Below is a small trained network, with its code and all its weights. Each question gives an input and a class and asks what happens when units are switched off, that is, made to give their printed mean instead of their output.

import numpy as np


def w(rows, s, z=0):
    codes = np.array(rows[::2]) - 128.0
    scale = np.full(codes.shape[1], s)
    scale[-1] = z or s
    return codes * scale


def norm(h):
    return h / np.sqrt((h * h).mean(-1, keepdims=True) + 1e-5)


def f(y):
    return y / 2 * (1 + np.tanh(0.7978845608 * (y + 0.044715 * y**3)))


def log_softmax(a):
    a = a - a.max(-1, keepdims=True)
    return a - np.log(np.exp(a).sum(-1, keepdims=True))


def net(x, mask):
    res = np.array(x, float).reshape(1, 2) / 4 @ E
    u = 0
    for l in range(4):
        y = f(norm(res) @ A[l][:, :-1].T + A[l][:, -1])
        res = res + np.where(mask[u : u + 4], y, B[l][:, -1]) @ B[l][:, :-1]
        u += 4
    return log_softmax(norm(res)[-1] @ U[:, :-1].T + U[:, -1])


A, B = {}, {}
E = w([
[245,36,38,143,166,209,83,128],'x0',
[128,122,192,146,118,131,1,130],'x1',
],0.0064)
A[0] = w([
[165,86,162,157,108,78,17,142,121],'L0N0',
[120,129,18,111,78,83,247,161,149],'L0N1',
[104,161,154,95,85,49,209,121,71],'L0N2',
[64,203,254,120,88,24,171,143,3],'L0N3',
],0.0089,0.0023)
B[0] = w([
[233,176,134,2,195,74,65,62,186],'L0N0',
[157,129,41,23,234,213,29,5,209],'L0N1',
[158,247,176,237,116,100,120,200,198],'L0N2',
[79,6,109,174,61,114,182,84,253],'L0N3',
],0.0074,0.013)
A[1] = w([
[91,69,234,19,105,88,67,60,3],'L1N0',
[87,73,164,100,116,164,54,33,80],'L1N1',
[100,150,9,120,119,253,189,9,143],'L1N2',
[105,87,147,189,138,168,179,239,99],'L1N3',
],0.0059,0.002)
B[1] = w([
[101,158,26,145,123,234,149,57,174],'L1N0',
[63,110,27,193,121,239,213,108,188],'L1N1',
[23,103,30,144,76,4,174,149,254],'L1N2',
[222,171,126,176,254,135,194,254,128],'L1N3',
],0.005,0.007)
A[2] = w([
[63,149,98,147,63,58,139,46,162],'L2N0',
[178,45,161,143,102,108,140,105,101],'L2N1',
[253,224,109,120,137,231,56,162,102],'L2N2',
[68,78,115,158,111,194,33,91,254],'L2N3',
],0.0074,0.00066)
B[2] = w([
[219,59,70,12,254,181,80,168,253],'L2N0',
[41,203,149,58,115,191,106,170,153],'L2N1',
[157,198,192,119,28,66,37,234,209],'L2N2',
[158,37,161,93,118,192,226,132,194],'L2N3',
],0.0076,0.0075)
A[3] = w([
[148,113,169,91,100,171,120,122,139],'L3N0',
[143,104,127,129,76,137,142,174,184],'L3N1',
[78,252,132,142,155,129,114,120,143],'L3N2',
[170,202,145,114,151,151,99,125,252],'L3N3',
],0.017,0.0016)
B[3] = w([
[128,142,66,96,255,109,109,145,201],'L3N0',
[118,225,151,122,87,110,94,138,184],'L3N1',
[231,240,211,113,40,61,82,169,148],'L3N2',
[122,185,164,215,75,99,120,163,254],'L3N3',
],0.0094,0.0065)
U = w([
[96,47,64,105,205,166,138,75,229],'0',
[50,80,249,180,74,118,178,142,6],'1',
[159,237,166,120,133,76,35,128,75],'2',
],0.013,0.0018)

Each question gives the input, the list of numbers given to net, and the class t.
The units are the neurons (one row each of A and B). Each row of codes is followed by its name. A weight is (code - 128) times the scale printed after its matrix; where a second scale follows, it is the last column's (A, B and U).
mask holds one flag per neuron, layer by layer. A switched-off neuron (its flag False) gives its mean, the last column of its row in B, instead of its output. The means were averaged over made-up inputs and are rounded, as every weight is.
A unit's drop is (log p(t) with every unit on - log p(t) with that unit switched off) / (log p(t) with every unit on - log p(t) with every unit switched off).
The circuit of an input: a set's keep is (log p(t) with only the set's units on - log p(t) with every unit switched off) / (log p(t) with every unit on - log p(t) with every unit switched off). Starting from the 12 units with the biggest drops (on a tie, the unit counted first), units are removed one at a time, each time the one whose removal leaves the highest keep (on an exact tie, the one counted first), for as long as the keep stays at least 0.8.
units of the circuit, in order: the units of the circuit, biggest drop first
most important unit: the unit with the biggest drop
k most important neurons: the k neurons with the biggest drops, biggest first
top k neurons in layer l: the k neurons of layer l with the biggest drops, biggest first
drop when u is switched off: that unit's drop, to one decimal
input [-8,-2], class 1: 3 most important neurons -> L0N3, L0N2, L0N0
input [6,0], class 2: units of the circuit, in order -> L0N3
input [-8,6], class 0: 4 most important neurons -> L0N3, L2N0, L3N3, L2N2
input [-4,-1], class 1: 2 most important neurons -> L0N0, L0N3
input [-4,-2], class 0: 2 most important neurons -> L0N3, L0N1
input [7,-1], class 2: 4 most important neurons -> L0N3, L0N1, L3N1, L2N0
input [-7,-3], class 0: 4 most important neurons -> L0N3, L2N2, L2N0, L0N1
input [-7,4], class 1: top 2 neurons in layer 0 -> L0N1, L0N3
input [2,0], class 2: 3 most important neurons -> L0N3, L0N1, L1N2
input [0,-8], class 2: 3 most important neurons -> L0N3, L0N2, L3N2
input [-3,1], class 1: 2 most important neurons -> L0N1, L0N3
input [-7,-1], class 1: top 2 neurons in layer 0 -> L0N3, L0N2
input [-4,2], class 1: top 2 neurons in layer 0 -> L0N1, L0N3
input [-1,4], class 0: most important unit -> L0N2
input [-3,-2], class 0: 3 most important neurons -> L0N3, L0N1, L2N0
input [-7,3], class 1: top 2 neurons in layer 0 -> L0N1, L0N3
input [0,-5], class 2: 2 most important neurons -> L0N3, L0N2
input [-4,1], class 1: top 2 neurons in layer 0 -> L0N3, L0N1
input [-5,0], class 1: drop when L0N3 is switched off -> 0.4
input [2,2], class 2: drop when L0N3 is switched off -> 4.8
input [-7,-5], class 0: most important neuron -> L0N3
input [7,3], class 2: drop when L0N3 is switched off -> 2.8
input [8,2], class 2: drop when L0N3 is switched off -> 2.7
input [-6,3], class 1: 2 most important neurons -> L0N1, L0N3
